What each symbol does to the points:
rus l deg
rus c nel
rus s gil
rus j tos
kog l tif
kog c rab
kog s nin
kog j zos
doz l fof
doz c tib
doz s sev
doz j bab
zev l zis
zev c kes
zev s kan
zev j sor
gil l las
gil c vir
gil s buv
gil j deg
gel l sor
gel c fur
gel s zev
gel j div
koz l siz
koz c kep
koz s sem
koz j kav
gar l nel
gar c tuz
gar s nog
gar j kod
tos l ras
tos c rus
tos s deg
tos j bik
kan l gof
kan c ren
kan s bez
kan j zis
paf l gar
paf c las
paf s tuz
paf j dat
bug l bik
bug c tul
bug s tos
bug j pef
mig l fuv
mig c fof
mig s nos
mig j bot
sem l bug
sem c sop
sem s tul
sem j siz
ren l bez
ren c naz
ren s kav
ren j kan
nin l pem
nin c lak
nin s vel
nin j tif
kav l mol
kav c koz
kav s siz
kav j bez
kot l koz
kot c lum
kot s kep
kot j naz
sor l piz
sor c zev
sor s zis
sor j gaf
tuz l nog
tuz c bot
tuz s kib
tuz j gar
boz l sut
boz c div
boz s gaf
boz j lef
nog l vir
nog c kib
nog s tel
nog j nel
sut l lak
sut c gaf
sut s biv
sut j rab
lef l rab
lef c boz
lef s sut
lef j sel
ras l dat
ras c deg
ras s paf
ras j keb
keb l sop
keb c ras
keb s dat
keb j kep
pef l lum
pef c bug
pef s bik
pef j vib
deg l paf
deg c gil
deg s las
deg j ras
vug l vov
vug c lom
vug s zef
vug j kir
kuv l niz
kuv c tif
kuv s pok
kuv j vez
bez l lom
bez c kav
bez s mol
bez j gof
fur l zev
fur c kir
fur s kes
fur j gel
vel l div
vel c ruv
vel s gel
vel j pem
tif l pok
tif c nin
tif s pem
tif j kuv
sop l tul
sop c dat
sop s kod
sop j sem
luz l kir
luz c gof
luz s vug
luz j giv
vir l buv
vir c tel
vir s bab
vir j gil
rab l nin
rab c sut
rab s lak
rab j kog
sel l kog
sel c lef
sel s rab
sel j zud
dat l kod
dat c paf
dat s gar
dat j sop
buv l bot
buv c bab
buv s mig
buv j las
tib l sev
tib c zud
tib s zos
tib j doz
ruv l gel
ruv c giv
ruv s fur
ruv j vel
nug l doz
nug c gul
nug s tib
nug j tel
zis l luz
zis c kan
zis s gof
zis j piz
gaf l biv
gaf c sor
gaf s piz
gaf j sut
vib l kot
vib c pef
vib s lum
vib j zef
niz l sel
niz c pok
niz s lef
niz j zed
bik l keb
bik c tos
bik s ras
bik j lum
vov l ren
vov c zef
vov s naz
vov j kes
kep l sem
kep c keb
kep s sop
kep j koz
giv l fur
giv c luz
giv s kir
giv j ruv
kes l kan
kes c vov
kes s ren
kes j zev
zef l naz
zef c vib
zef s kot
zef j vov
zud l zos
zud c sel
zud s kog
zud j tib
lum l kep
lum c bik
lum s keb
lum j kot
gul l tib
gul c zed
gul s zud
gul j nug
gof l vug
gof c bez
gof s lom
gof j luz
las l tuz
las c buv
las s bot
las j paf
kod l rus
kod c gar
kod s nel
kod j tul
pok l lef
pok c pem
pok s boz
pok j niz
naz l kav
naz c kot
naz s koz
naz j ren
vez l zed
vez c kuv
vez s niz
vez j nos
biv l ruv
biv c piz
biv s giv
biv j lak
bab l mig
bab c doz
bab s fof
bab j buv
pem l boz
pem c vel
pem s div
pem j pok
lom l zef
lom c mol
lom s vib
lom j vug
bot l kib
bot c mig
bot s fuv
bot j tuz
kir l kes
kir c vug
kir s vov
kir j fur
mol l vib
mol c siz
mol s pef
mol j lom
fuv l nug
fuv c nos
fuv s gul
fuv j kib
fof l nos
fof c sev
fof s vez
fof j mig
lak l vel
lak c biv
lak s ruv
lak j nin
zos l kuv
zos c kog
zos s tif
zos j sev
tul l tos
tul c kod
tul s rus
tul j bug
tel l bab
tel c nug
tel s doz
tel j vir
kib l tel
kib c fuv
kib s nug
kib j nog
sev l vez
sev c zos
sev s kuv
sev j fof
nos l gul
nos c vez
nos s zed
nos j fuv
div l gaf
div c gel
div s sor
div j boz
siz l pef
siz c sem
siz s bug
siz j mol
piz l giv
piz c zis
piz s luz
piz j biv
nel l gil
nel c nog
nel s vir
nel j rus
zed l zud
zed c niz
zed s sel
zed j gul

The rows follow the links: the fewer symbols apart two points are, the more alike their rows tend to be.

Each row is also shifted at random along 3 hidden directions that mean nothing.

Some points, each with a row of numbers:
mig
-15;-70;-254;-36;43;-98;21;-1;34;29;139;1;-102;41;47;47;-9;-95;-7;-24;146;133;39;13;45
zed
72;-46;-136;-115;51;-81;-7;-77;-86;29;-27;-119;-82;40;119;-99;-65;179;38;13;-27;10;35;10;-79
zos
72;-61;-108;-110;12;-91;55;-61;-25;35;-11;-116;-49;52;85;-124;-15;105;8;22;-19;19;-1;-20;-68
tuz
15;-26;145;-3;96;-18;-43;25;-171;-52;-93;-13;-84;205;34;-71;-190;148;-117;-64;-63;-48;-98;-32;7
keb
29;40;-166;64;82;27;-87;164;37;-73;6;91;-36;50;8;-13;-5;-106;-11;-10;-32;24;-71;45;127
lef
57;-17;152;-86;-143;-30;39;2;140;22;138;-49;-7;-21;-64;50;98;-229;-70;79;49;77;45;-96;-66
vel
93;-18;-31;-99;110;-2;17;178;-238;77;-18;-55;52;45;106;-118;-52;-43;104;171;-20;-124;-92;-114;-148
biv
-30;-26;100;-57;-13;22;125;-22;3;6;-10;-58;108;-93;10;16;36;-31;69;85;27;-55;-4;-76;-124
kan
-46;10;-68;42;-82;97;-72;-17;-5;121;16;88;120;-66;-89;15;124;41;91;-2;26;-23;15;-11;16
deg
-27;-10;-45;58;151;-46;79;49;-47;-111;-34;39;-45;20;58;16;-99;-12;17;-49;43;-21;-25;71;71
nin
90;-48;-254;-113;-15;17;-105;-63;128;6;116;-10;29;-121;-9;44;120;44;129;55;75;129;115;19;-68
vir
-20;-38;158;25;-13;-1;-17;-162;62;-55;7;9;-69;89;-93;41;-48;83;-108;-152;46;81;87;40;52
lum
-23;33;-62;81;-44;23;-95;-32;41;-64;-70;97;71;-12;-52;-50;21;223;13;-91;-56;2;-36;98;139
vov
-69;50;-95;45;-41;64;-90;110;-82;84;-11;65;75;-63;9;47;45;17;63;52;-24;-57;-51;-23;32
kot
-28;56;-105;91;34;43;-26;-2;6;-15;-133;29;40;-30;21;-72;14;142;47;-73;-120;-75;-36;81;79
dat
14;30;-129;64;192;-31;42;161;-69;-81;-28;77;-73;53;74;-13;-75;-169;31;-3;15;-40;-56;69;60
pok
80;-59;-177;-118;-50;-39;-46;-8;98;10;124;-45;22;0;7;-15;69;-1;22;66;34;119;15;-58;-52
kes
-2;17;31;14;-20;85;-112;119;-235;157;-54;51;112;93;-47;-123;16;87;41;48;-77;-129;-114;-87;-38
paf
-54;-9;118;51;41;-41;67;-122;35;-150;-37;37;-33;-54;-19;97;-53;103;-3;-98;75;41;64;113;79
tib
40;-6;63;-77;34;-96;39;33;-106;17;-20;-138;-139;61;120;-8;-114;-72;-75;71;-19;-27;0;-50;-86
kuv
45;-55;-9;-93;-85;-95;85;-122;73;18;42;-95;-12;15;19;-71;48;45;-13;-3;29;55;42;-8;-57
buv
39;-70;-223;-15;163;-26;-31;37;-77;2;12;-9;-90;217;48;-106;-111;28;-50;-85;15;32;-57;-23;32
sop
59;96;364;69;-45;26;-187;66;-190;-44;-72;116;-31;47;-105;18;-54;120;-70;-21;-73;-64;-17;75;82
zef
-61;59;-373;86;146;65;76;212;93;25;-45;-18;6;-37;163;-13;-12;-283;59;58;-101;-81;-124;-37;33
sev
54;4;85;-100;-6;-73;-4;-48;-148;21;-32;-148;-127;32;100;-22;-93;108;-42;42;-39;-28;30;-6;-91
vug
-75;27;-145;40;-65;83;-126;-22;1;74;17;100;113;-134;-59;68;112;144;115;6;21;6;36;44;47
bez
-68;44;-323;56;46;72;-59;99;57;40;-15;51;57;-137;75;66;41;-8;108;39;-48;-10;-28;21;44
koz
-23;92;210;103;-46;11;48;54;-38;-7;-136;20;23;57;-23;-74;-2;2;-78;-43;-143;-144;-103;12;71
kav
-67;85;22;97;-6;71;44;21;93;-3;-106;4;4;-81;22;24;28;-106;1;-17;-116;-104;1;38;44
sel
38;-51;142;-81;-176;-79;89;-143;171;-14;98;-69;12;-31;-73;11;107;-23;-59;11;73;96;62;-26;-34
giv
-57;-39;-42;-10;-2;114;107;-26;186;34;3;-59;114;-15;-8;-12;71;-152;7;-2;-46;-15;-34;-123;-86
tul
60;41;-68;50;89;31;-200;93;-145;-64;-43;124;-34;19;-16;-14;-60;143;46;-40;-38;-5;-17;100;87

Complete each set of four: the symbols that take the first to the second take the third to the fourth, perhaps in another order.
Answer with the point's name.
-5;-44;-125;5;208;-39;50;113;-75;-94;-53;-29;-65;178;125;-74;-175;16;-53;-38;-39;-15;-130;-48;31
to -19;-42;19;-11;-54;-93;54;-39;-1;28;125;10;-103;45;-26;85;-3;-120;-76;-26;154;90;73;-4;26
as 19;31;-228;70;90;19;-59;184;61;-70;13;97;-24;80;30;-29;-10;-146;-15;-9;-53;12;-103;10;132
to paf

-47;30;-286;96;41;51;10;-44;156;-33;-85;47;54;-83;27;-38;58;89;94;-96;-71;-3;3;120;97
to -31;32;-207;86;67;19;64;64;94;-18;-86;30;30;15;61;-109;15;-55;24;-52;-106;-66;-88;32;99
as -41;-33;114;-42;-39;42;109;-64;58;-16;0;-60;118;-96;6;31;43;4;54;69;42;-19;9;-81;-108
to gel

8;42;-79;74;5;29;-106;50;87;-90;12;118;-9;-7;-54;35;47;3;-15;-61;-16;57;-16;91;142
to -47;65;57;120;-31;40;87;6;87;-22;-114;19;28;-19;-20;-44;38;-84;-34;-53;-87;-88;-40;45;80
as -77;-69;-345;13;65;132;175;-15;385;24;59;-28;124;-58;-2;8;128;-318;36;-17;9;61;9;-98;-47
to div

-37;-49;74;-37;-8;47;135;-16;81;6;-7;-81;120;-58;13;-6;21;-77;25;68;-2;-33;-31;-110;-109
to 62;-12;-20;-72;0;-8;69;54;77;35;112;-41;18;-66;-4;35;94;-268;50;106;71;32;64;-53;-115
as -9;-36;45;-71;-3;93;-119;-94;-114;26;-87;-42;157;-37;4;-46;-24;414;108;16;-63;-48;-27;-59;-114
to sut

-40;-48;-36;-16;32;103;128;41;152;47;-4;-53;111;33;3;-33;37;-219;-16;35;-50;-42;-73;-172;-94
to -44;-52;63;-52;-49;68;31;-127;52;-10;-17;-51;147;-116;-14;25;39;184;87;26;4;1;27;-48;-101
as -23;-54;-189;2;44;-79;126;9;124;21;140;13;-98;100;-7;39;15;-298;-78;-56;143;117;36;-12;62
to buv

-9;-41;-104;-15;41;-116;122;100;-20;36;131;-10;-119;121;54;21;-33;-301;-98;17;119;58;-21;-55;26
to 83;-53;47;-107;-90;-80;34;-85;-11;25;28;-77;3;45;14;-100;16;135;-30;26;9;37;10;-48;-64
as 40;6;108;-84;-24;-85;-102;-38;-185;20;0;-85;-121;10;73;53;-119;193;-43;45;15;11;50;10;-54
to lef

74;-53;127;-98;-91;-101;100;-16;-12;32;44;-113;-24;92;23;-98;12;-42;-81;56;-4;-6;-23;-89;-64
to 81;-20;-76;-84;40;8;16;57;-47;49;66;-34;37;-48;34;-16;41;-103;120;111;42;-3;30;-45;-121
as 37;-34;-76;-82;67;-1;75;60;-76;40;24;-45;77;-47;69;-42;31;-42;118;107;30;-40;-26;-65;-115
to zis

-44;80;80;85;-49;65;-78;-78;-29;-10;-156;32;43;-69;-29;-19;12;233;40;-73;-121;-94;6;113;59
to -60;78;116;119;-72;35;78;-75;143;-32;-93;29;25;-66;-59;1;68;-47;-35;-77;-88;-60;10;83;82
as 70;-74;-120;-109;-35;-75;51;51;58;22;93;-77;-3;80;44;-86;33;-81;-36;66;16;68;-56;-111;-58
to tif

2;40;25;82;-7;2;-47;119;26;-55;-29;88;5;80;-24;-37;3;-32;-63;-41;-85;-21;-104;20;126
to -38;45;-43;99;-17;0;60;50;119;-45;-57;59;35;22;-22;-52;44;-58;-46;-67;-76;-27;-82;32;122
as 27;-32;16;-79;42;6;37;46;-161;46;-27;-45;87;-36;57;-55;-18;88;110;111;-5;-82;-52;-73;-135
to lak

-38;-25;-49;20;-37;130;-25;-62;92;92;4;16;127;-16;-92;-27;103;5;37;-35;-30;-16;20;-55;-43
to -111;51;-120;79;-52;80;-24;3;139;18;-5;59;54;-186;-5;143;85;-85;64;20;-1;5;31;37;57
as 79;-5;140;-80;-99;6;-44;-39;14;27;88;-24;23;-75;-69;61;93;-89;34;80;48;41;100;-27;-109
to gel

33;-40;88;-83;-80;-89;106;-169;74;6;17;-116;-59;-27;11;-18;31;12;-29;-18;28;53;94;20;-67
to 75;-46;-75;-100;-66;-62;21;17;136;20;138;-59;14;12;1;-1;89;-164;-38;78;43;95;7;-91;-54
as -90;76;39;76;-73;68;-55;68;-27;60;-19;50;59;-102;-11;85;49;-42;36;52;-34;-71;-28;0;40
to vib

13;-2;120;-66;-54;-72;59;-145;43;-7;12;-125;-118;-59;38;63;-19;9;-47;3;34;36;132;49;-64
to 95;-35;173;-115;-156;-56;-82;-65;-46;29;63;-48;11;23;-54;-43;40;131;-50;66;17;54;5;-73;-72
as -30;-28;161;39;29;-4;47;-103;66;-77;0;1;-85;122;-57;20;-75;-21;-133;-114;28;48;27;8;46
to nug

-33;-7;70;35;87;-40;50;-37;-10;-125;-48;10;-50;61;25;32;-112;98;-55;-76;15;12;-26;41;58
to 8;25;-162;79;96;18;-36;49;96;-99;26;113;-50;-55;-20;66;17;-125;59;-46;35;57;56;122;114
as -30;-17;23;13;-41;139;-26;-68;59;88;-29;0;121;4;-84;-40;72;40;31;-14;-38;-26;-2;-73;-66
to gaf

60;-37;-126;-92;77;11;-7;35;-102;36;24;-40;81;-64;61;-47;21;76;159;106;36;-12;21;-29;-125
to 66;-13;105;-85;-102;21;-56;-69;55;26;100;-20;25;-109;-76;75;116;-39;63;74;68;74;127;-6;-91
as -45;85;-90;55;38;68;-96;145;-122;45;-95;19;18;-53;85;-3;-33;35;62;60;-120;-117;-90;-4;21
to vug

